Below is a small trained network, with its code and all its weights. Each question gives an input and a target symbol and asks what happens when units are switched off, that is, made to give their printed mean instead of their output.

import numpy as np


def w(rows, s, z=0):
    codes = np.array(rows[::2]) - 128.0
    scale = np.full(codes.shape[1], s)
    scale[-1] = z or s
    return codes * scale


def f(y):
    return y / 2 * (1 + np.tanh(0.7978845608 * (y + 0.044715 * y**3)))


def softmax(a):
    e = np.exp(a - a.max(-1, keepdims=True))
    return e / e.sum(-1, keepdims=True)


def log_softmax(a):
    a = a - a.max(-1, keepdims=True)
    return a - np.log(np.exp(a).sum(-1, keepdims=True))


def net(x, mask):
    ids = ['εζηθμξστφψω'.index(c) for c in x.split()]
    T = len(ids)
    res = E[ids] + P[:T]
    u = 0
    for l in range(2):
        r = res
        for j in range(2):
            rows = slice(3 * j, 3 * j + 3)
            q, k, v = (r @ M[l][rows].T for M in (Q, K, V))
            z = softmax(np.where(np.tri(T) > 0, q @ k.T / 3**0.5, -1e9)) @ v
            o = O[l][rows]
            res = res + np.where(mask[u + j], z, o[:, -1]) @ o[:, :-1]
        u += 2
        y = f(res @ A[l][:, :-1].T + A[l][:, -1])
        res = res + np.where(mask[u : u + 16], y, B[l][:, -1]) @ B[l][:, :-1]
        u += 16
    return log_softmax(res[-1] @ U[:, :-1].T + U[:, -1])


Q, K, V, O, A, B = {}, {}, {}, {}, {}, {}
E = w([
[144,82,161,195,118],'ε',
[77,96,167,155,146],'ζ',
[124,123,166,116,45],'η',
[115,218,119,124,122],'θ',
[118,160,141,108,56],'μ',
[190,175,140,159,112],'ξ',
[187,98,190,132,85],'σ',
[116,155,186,67,99],'τ',
[244,57,8,111,87],'φ',
[131,165,110,187,181],'ψ',
[86,87,164,151,85],'ω',
],0.013)
P = w([
[112,198,159,192,2],'0',
[123,167,145,164,45],'1',
[129,146,137,145,68],'2',
[133,133,124,129,89],'3',
[136,124,119,115,101],'4',
[139,115,113,103,111],'5',
[141,104,107,94,120],'6',
[142,99,102,85,130],'7',
[146,94,97,76,138],'8',
[147,89,94,71,144],'9',
[151,85,91,61,151],'10',
[152,81,87,55,157],'11',
[155,80,83,50,165],'12',
],0.0046)
Q[0] = w([
[117,127,77,10,63],'L0H1',
[24,225,140,125,198],'L0H1',
[246,232,73,137,122],'L0H1',
[177,134,117,197,142],'L0H2',
[79,100,83,162,152],'L0H2',
[127,56,228,129,115],'L0H2',
],0.013)
K[0] = w([
[108,157,52,52,56],'L0H1',
[78,192,158,98,191],'L0H1',
[222,250,60,140,157],'L0H1',
[171,126,123,213,120],'L0H2',
[77,94,101,156,165],'L0H2',
[124,101,223,149,146],'L0H2',
],0.015)
V[0] = w([
[57,178,136,170,208],'L0H1',
[135,88,1,184,77],'L0H1',
[230,105,159,173,175],'L0H1',
[158,151,67,131,130],'L0H2',
[118,191,100,116,105],'L0H2',
[68,138,211,115,115],'L0H2',
],0.01)
O[0] = w([
[77,175,219,19,153,14],'L0H1',
[218,74,40,146,2,208],'L0H1',
[254,159,186,151,189,250],'L0H1',
[127,62,151,125,146,174],'L0H2',
[63,91,157,160,99,221],'L0H2',
[69,192,123,157,68,108],'L0H2',
],0.0069,0.0023)
A[0] = w([
[127,215,78,92,115,133],'L0N1',
[83,118,99,151,87,57],'L0N2',
[168,174,184,36,18,102],'L0N3',
[148,57,119,46,175,3],'L0N4',
[108,124,194,181,122,134],'L0N5',
[94,127,123,116,142,8],'L0N6',
[89,151,135,164,137,113],'L0N7',
[94,45,230,147,93,106],'L0N8',
[163,144,120,119,116,90],'L0N9',
[95,118,129,120,146,13],'L0N10',
[69,146,79,252,176,93],'L0N11',
[122,238,56,150,137,107],'L0N12',
[67,92,141,220,190,120],'L0N13',
[135,113,137,66,96,131],'L0N14',
[55,167,137,85,215,112],'L0N15',
[51,148,99,89,65,100],'L0N16',
],0.013,0.0057)
B[0] = w([
[83,127,196,104,38,171],'L0N1',
[158,153,64,141,151,130],'L0N2',
[46,122,224,127,29,253],'L0N3',
[51,118,102,62,47,104],'L0N4',
[135,93,155,41,105,206],'L0N5',
[26,40,120,153,198,90],'L0N6',
[121,65,123,129,127,138],'L0N7',
[96,156,163,52,2,171],'L0N8',
[128,60,134,112,182,183],'L0N9',
[14,45,131,145,207,88],'L0N10',
[116,125,201,63,69,150],'L0N11',
[57,129,197,56,86,184],'L0N12',
[87,160,166,23,88,154],'L0N13',
[105,149,117,162,50,125],'L0N14',
[253,123,79,176,177,201],'L0N15',
[212,142,65,174,224,220],'L0N16',
],0.016,0.003)
Q[1] = w([
[138,171,252,220,146],'L1H1',
[139,29,83,171,60],'L1H1',
[13,227,139,164,168],'L1H1',
[39,145,169,160,152],'L1H2',
[110,102,137,86,104],'L1H2',
[117,117,221,92,113],'L1H2',
],0.019)
K[1] = w([
[70,143,213,187,161],'L1H1',
[160,81,75,166,41],'L1H1',
[95,250,115,176,169],'L1H1',
[100,174,155,137,106],'L1H2',
[158,151,121,104,92],'L1H2',
[92,96,155,100,98],'L1H2',
],0.022)
V[1] = w([
[173,179,95,116,157],'L1H1',
[139,100,146,157,148],'L1H1',
[2,120,144,40,14],'L1H1',
[122,95,143,87,91],'L1H2',
[147,222,166,177,157],'L1H2',
[157,202,152,215,202],'L1H2',
],0.006)
O[1] = w([
[96,130,177,158,129,93],'L1H1',
[97,125,133,115,136,119],'L1H1',
[254,129,34,153,112,225],'L1H1',
[133,161,172,146,94,201],'L1H2',
[201,7,95,72,58,48],'L1H2',
[161,46,48,71,127,1],'L1H2',
],0.0051,0.0089)
A[1] = w([
[90,129,164,91,226,108],'L1N1',
[150,105,159,144,107,169],'L1N2',
[26,112,179,68,32,9],'L1N3',
[122,39,14,81,165,34],'L1N4',
[196,139,113,139,113,120],'L1N5',
[163,105,7,207,244,75],'L1N6',
[101,148,142,165,120,131],'L1N7',
[77,91,105,208,152,90],'L1N8',
[95,107,142,76,75,254],'L1N9',
[137,144,138,83,121,123],'L1N10',
[90,38,64,209,150,126],'L1N11',
[5,172,74,117,107,79],'L1N12',
[161,53,28,129,197,85],'L1N13',
[208,96,31,177,235,153],'L1N14',
[90,176,94,49,236,57],'L1N15',
[55,126,193,54,21,92],'L1N16',
],0.013,0.009)
B[1] = w([
[208,47,99,97,133,157],'L1N1',
[118,169,89,118,141,220],'L1N2',
[117,116,156,162,254,171],'L1N3',
[211,157,182,155,172,144],'L1N4',
[99,117,156,125,201,253],'L1N5',
[93,160,90,57,200,181],'L1N6',
[160,150,144,87,117,175],'L1N7',
[40,116,209,102,101,152],'L1N8',
[167,215,139,136,109,217],'L1N9',
[100,115,107,177,137,161],'L1N10',
[181,184,86,203,122,147],'L1N11',
[120,183,34,102,161,142],'L1N12',
[24,129,110,74,136,166],'L1N13',
[165,67,129,199,42,212],'L1N14',
[46,140,155,224,87,139],'L1N15',
[116,68,94,94,23,251],'L1N16',
],0.027,0.012)
U = w([
[205,109,87,68,135,34],'ε',
[66,50,84,117,120,172],'ζ',
[61,145,126,94,123,47],'η',
[193,224,134,133,214,254],'θ',
[67,146,117,74,133,35],'μ',
[112,84,200,61,131,102],'ξ',
[60,137,201,165,95,48],'σ',
[156,175,93,105,23,182],'τ',
[85,172,83,183,117,23],'φ',
[232,83,166,253,99,125],'ψ',
[135,151,64,82,141,32],'ω',
],0.0044,0.0069)

Each question gives the input, a string of symbols that net reads in full, and the target symbol t.
The units are the heads (3 rows each of Q, K, V and O) and the neurons (one row each of A and B). Each row of codes is followed by its name. A weight is (code - 128) times the scale printed after its matrix; where a second scale follows, it is the last column's (O, A, B and U).
mask holds one flag per unit, layer by layer, with each layer's heads first. A switched-off unit (its flag False) gives its mean, the last column of its rows in O or B, instead of its output. The means were averaged over made-up inputs and are rounded, as every weight is.
A unit's drop is (log p(t) with every unit on - log p(t) with that unit switched off) / (log p(t) with every unit on - log p(t) with every unit switched off).
k most important neurons: the k neurons with the biggest drops, biggest first
top k neurons in layer l: the k neurons of layer l with the biggest drops, biggest first
which heads matter: for each layer, one digit per head in row order, 1 if its drop is at least 0.15 and else 0, layers parted by /
input ψ θ ω θ ξ ξ ξ, target ψ: top 3 neurons in layer 0 : L0N16, L0N15, L0N8
input ω σ μ μ ξ ξ ε ε ψ μ, target ψ: which heads matter : 10 / 11
input θ ξ θ ξ ε σ ψ ψ ε ψ ε, target ψ: 4 most important neurons : L0N16, L0N3, L0N12, L0N13
input φ η η ξ σ ζ θ ψ ε θ η, target η: top neuron in layer 1 : L1N8
input ζ ξ φ ξ ξ ω, target ω: which heads matter : 10 / 11
input ξ ζ μ θ ξ θ ξ, target ψ: 4 most important neurons : L0N16, L0N3, L0N15, L1N14
input ξ ξ ψ ε τ ω τ, target θ: which heads matter : 10 / 10
input ψ ψ θ ψ ψ ξ ξ ξ ξ ξ, target ζ: 3 most important neurons : L1N13, L1N14, L1N6
input τ φ ξ σ ω η μ ε ψ ξ ξ φ, target θ: 3 most important neurons : L1N6, L1N4, L1N11
input ε ξ σ ε ζ ξ φ, target φ: 4 most important neurons : L1N6, L1N11, L1N13, L1N14
input σ ψ ξ φ ξ ξ ζ ε, target ε: 2 most important neurons : L1N16, L0N3
input τ σ τ, target θ: 4 most important neurons : L0N3, L0N15, L0N1, L1N16
input ξ ζ σ ω σ θ ξ ω σ θ θ, target ψ: 4 most important neurons : L0N1, L0N12, L0N16, L0N15
input θ ξ ξ ξ ξ, target ζ: 4 most important neurons : L0N3, L0N8, L1N13, L1N14
input ξ μ ζ ξ θ φ μ ε ε ψ, target ψ: which heads matter : 11 / 00
input ε ψ θ θ σ ξ τ ξ ξ ψ, target θ: which heads matter : 01 / 00
input ζ ξ τ ξ ψ ξ ζ, target θ: top 2 neurons in layer 0 : L0N8, L0N13
input ε θ ξ θ σ τ ξ θ ψ ξ θ μ σ, target θ: which heads matter : 10 / 10
input ψ ξ τ ξ, target θ: which heads matter : 10 / 00
input μ ξ ε, target τ: 2 most important neurons : L0N16, L1N16
input φ ξ ε ξ ψ ψ μ, target μ: 2 most important neurons : L1N12, L1N3
input σ σ ξ φ ω τ σ ε ξ θ ψ, target ψ: which heads matter : 11 / 01
input η σ ω ζ ξ σ ζ ψ ψ, target θ: top neuron in layer 0 : L0N16
input ξ ξ μ ξ ω ψ ω, target θ: top 4 neurons in layer 0 : L0N16, L0N8, L0N3, L0N2
input ω ψ ψ ψ σ ξ ψ ξ ψ ψ, target ζ: 2 most important neurons : L1N13, L1N14
